Here is a tiny trained network, its code and every weight. The questions are about switching its units off for an input and a class, where a switched-off unit gives its printed mean instead of its output.

import numpy as np


def w(rows, s, z=0):
    codes = np.array(rows[::2]) - 128.0
    scale = np.full(codes.shape[1], s)
    scale[-1] = z or s
    return codes * scale


def f(y):
    return y / 2 * (1 + np.tanh(0.7978845608 * (y + 0.044715 * y**3)))


def log_softmax(a):
    a = a - a.max(-1, keepdims=True)
    return a - np.log(np.exp(a).sum(-1, keepdims=True))


def net(x, mask):
    res = np.array(x, float).reshape(1, 8) / 4 @ E
    y = f(res @ A[0][:, :-1].T + A[0][:, -1])
    res = res + np.where(mask, y, B[0][:, -1]) @ B[0][:, :-1]
    return log_softmax(res[-1] @ U[:, :-1].T + U[:, -1])


A, B = {}, {}
E = w([
[186,139,136,152,100,159,94,84,105,44,105,63],'x0',
[100,195,57,181,149,80,97,22,45,153,104,97],'x1',
[173,227,70,65,132,214,158,170,196,170,112,194],'x2',
[181,129,123,131,128,151,126,90,101,113,182,73],'x3',
[90,132,107,202,100,75,137,101,84,151,153,58],'x4',
[169,253,69,115,127,163,132,119,103,83,59,142],'x5',
[189,86,160,109,170,152,54,62,161,64,65,105],'x6',
[151,159,81,51,236,129,42,69,127,170,108,226],'x7',
],0.0062)
A[0] = w([
[130,251,56,141,105,199,164,121,114,83,22,145,127],'n1',
[68,102,199,125,93,129,191,253,172,117,136,145,70],'n2',
[178,230,43,162,98,147,110,105,125,115,67,113,251],'n3',
[145,122,165,83,160,162,78,106,191,114,106,187,167],'n4',
[11,166,49,95,165,69,140,152,107,231,132,209,201],'n5',
[123,63,170,56,160,121,84,134,201,167,84,218,98],'n6',
],0.0063,0.0031)
B[0] = w([
[146,144,84,104,227,126,34,135,59,79,96,125,214],'n1',
[158,105,93,68,149,255,176,211,163,167,198,116,200],'n2',
[128,148,59,86,203,125,110,124,35,83,121,102,214],'n3',
[150,179,101,88,192,134,95,151,67,128,147,114,199],'n4',
[38,88,192,222,123,71,102,109,100,99,103,15,254],'n5',
[166,180,54,97,185,157,125,150,81,93,131,89,209],'n6',
],0.0068,0.0083)
U = w([
[169,151,153,130,88,112,133,103,175,142,105,246,25],'0',
[195,152,77,61,170,174,123,140,121,119,126,144,91],'1',
[101,105,146,184,134,44,108,88,96,100,111,89,255],'2',
[118,109,148,140,94,148,180,156,186,163,147,129,95],'3',
],0.011,0.005)

Each question gives the input, the list of numbers given to net, and the class t.
The units are the neurons (one row each of A and B). Each row of codes is followed by its name. A weight is (code - 128) times the scale printed after its matrix; where a second scale follows, it is the last column's (A, B and U).
mask holds one flag per neuron, in row order. A switched-off neuron (its flag False) gives its mean, the last column of its row in B, instead of its output. The means were averaged over made-up inputs and are rounded, as every weight is.
A unit's drop is (log p(t) with every unit on - log p(t) with that unit switched off) / (log p(t) with every unit on - log p(t) with every unit switched off).
The circuit of an input: a set's keep is (log p(t) with only the set's units on - log p(t) with every unit switched off) / (log p(t) with every unit on - log p(t) with every unit switched off). Starting from all 6 units, units are removed one at a time, each time the one whose removal leaves the highest keep (on an exact tie, the one counted first), for as long as the keep stays at least 0.8.
units of the circuit, in order: the units of the circuit, biggest drop first
top k neurons: the k neurons with the biggest drops, biggest first
drop when u is switched off: that unit's drop, to one decimal
input [-7,-8,-3,-1,5,-8,2,8], class 1: units of the circuit, in order : n6
input [8,7,6,7,6,0,0,0], class 1: top 3 neurons : n5, n3, n1
input [-3,4,4,2,6,1,5,5], class 2: top 3 neurons : n2, n5, n6
input [3,4,-7,-1,-4,6,2,5], class 1: top 2 neurons : n5, n3
input [2,7,6,0,1,-2,1,1], class 2: top 2 neurons : n2, n6
input [5,-1,-1,-6,0,-8,7,4], class 1: top 3 neurons : n5, n6, n4
input [0,0,0,4,4,3,-2,8], class 2: units of the circuit, in order : n5, n2
input [-3,-2,-6,1,-6,-1,-2,-1], class 3: units of the circuit, in order : n1, n3, n2
input [-7,-4,-5,-5,-2,-5,5,5], class 1: top 2 neurons : n6, n4
input [-6,-3,-5,-2,-7,-5,7,-7], class 3: top 2 neurons : n1, n3
input [-8,-6,-8,-8,0,-5,4,8], class 1: top 3 neurons : n6, n2, n4
input [-7,1,4,5,5,-5,-8,4], class 2: drop when n5 is switched off : 1.4
input [8,0,-4,3,0,-8,-6,-4], class 3: drop when n2 is switched off : 0.1
input [-7,4,5,-2,-2,-3,1,2], class 2: drop when n3 is switched off : 0.0
input [-8,-5,-3,3,8,-5,-6,-6], class 3: units of the circuit, in order : n2
